Below is a small trained network, with its code and all its weights. Each question gives an input and a class and asks what happens when units are switched off, that is, made to give their printed mean instead of their output.

import numpy as np


def w(rows, s, z=0):
    codes = np.array(rows[::2]) - 128.0
    scale = np.full(codes.shape[1], s)
    scale[-1] = z or s
    return codes * scale


def f(y):
    return y / 2 * (1 + np.tanh(0.7978845608 * (y + 0.044715 * y**3)))


def log_softmax(a):
    a = a - a.max(-1, keepdims=True)
    return a - np.log(np.exp(a).sum(-1, keepdims=True))


def net(x, mask):
    res = np.array(x, float).reshape(1, 2) / 4 @ E
    y = f(res @ A[0][:, :-1].T + A[0][:, -1])
    res = res + np.where(mask, y, B[0][:, -1]) @ B[0][:, :-1]
    return log_softmax(res[-1] @ U[:, :-1].T + U[:, -1])


A, B = {}, {}
E = w([
[218,95,157,200,136,162,58,194,79,139,82,153],'x0',
[108,197,217,160,189,84,158,131,171,181,11,191],'x1',
],0.011)
A[0] = w([
[213,103,177,196,123,168,66,218,141,149,68,165,152],'N0',
[30,222,86,87,90,68,164,88,156,136,127,119,134],'N1',
[108,89,112,118,85,164,85,139,106,119,181,117,48],'N2',
[131,93,122,64,115,185,138,141,65,112,219,101,143],'N3',
[88,182,115,3,155,109,171,130,172,98,147,127,40],'N4',
[142,104,117,130,52,179,152,153,125,176,192,25,46],'N5',
[76,177,186,163,253,43,121,131,170,174,102,164,176],'N6',
[122,106,131,115,134,163,117,157,111,64,198,118,61],'N7',
[206,117,97,191,144,137,81,206,147,145,137,132,132],'N8',
[93,124,136,71,51,88,236,55,181,125,118,109,129],'N9',
[194,126,41,120,93,183,121,98,151,38,165,66,253],'N10',
],0.0061,0.0048)
B[0] = w([
[189,162,103,109,127,165,119,87,122,179,99,72,251],'N0',
[161,127,83,93,139,181,79,94,122,223,88,88,196],'N1',
[126,106,130,166,186,85,3,159,200,87,58,198,163],'N2',
[126,106,114,173,217,142,107,169,102,234,104,157,201],'N3',
[134,179,73,109,164,151,92,81,174,139,11,144,166],'N4',
[99,137,81,173,140,78,68,106,147,145,39,141,170],'N5',
[146,55,161,176,211,71,127,156,87,202,163,178,240],'N6',
[63,128,123,154,147,25,18,183,185,58,60,184,157],'N7',
[153,135,58,119,39,183,123,141,125,156,42,82,196],'N8',
[179,118,82,117,97,181,52,116,91,167,109,89,189],'N9',
[101,109,133,126,147,82,181,156,31,174,114,100,236],'N10',
],0.0075,0.011)
U = w([
[92,151,124,178,224,18,68,198,110,129,115,201,66],'0',
[199,214,60,86,72,253,59,81,149,128,96,52,64],'1',
[138,148,138,114,120,152,222,156,55,144,227,62,254],'2',
[39,204,176,87,91,119,130,172,226,27,142,146,56],'3',
[95,250,107,97,23,124,142,161,237,16,243,181,46],'4',
],0.0062)

Each question gives the input, the list of numbers given to net, and the class t.
The units are the neurons (one row each of A and B). Each row of codes is followed by its name. A weight is (code - 128) times the scale printed after its matrix; where a second scale follows, it is the last column's (A, B and U).
mask holds one flag per neuron, in row order. A switched-off neuron (its flag False) gives its mean, the last column of its row in B, instead of its output. The means were averaged over made-up inputs and are rounded, as every weight is.
A unit's drop is (log p(t) with every unit on - log p(t) with that unit switched off) / (log p(t) with every unit on - log p(t) with every unit switched off).
The circuit of an input: a set's keep is (log p(t) with only the set's units on - log p(t) with every unit switched off) / (log p(t) with every unit on - log p(t) with every unit switched off). Starting from all 11 units, units are removed one at a time, each time the one whose removal leaves the highest keep (on an exact tie, the one counted first), for as long as the keep stays at least 0.8.
units of the circuit, in order: the units of the circuit, biggest drop first
k most important neurons: the k neurons with the biggest drops, biggest first
drop of u: that unit's drop, to one decimal
input [-7,6], class 1: units of the circuit, in order	N1
input [7,6], class 1: 3 most important neurons	N0; N8; N10
input [2,-3], class 2: units of the circuit, in order	N4; N10
input [6,-7], class 0: units of the circuit, in order	N7; N2
input [-3,1], class 2: 4 most important neurons	N0; N8; N2; N5
input [2,2], class 2: 2 most important neurons	N2; N7
input [-8,4], class 1: 2 most important neurons	N1; N9
input [0,-1], class 2: drop of N7	0.1
input [8,-8], class 0: drop of N5	0.1
input [-5,-5], class 0: drop of N10	0.3
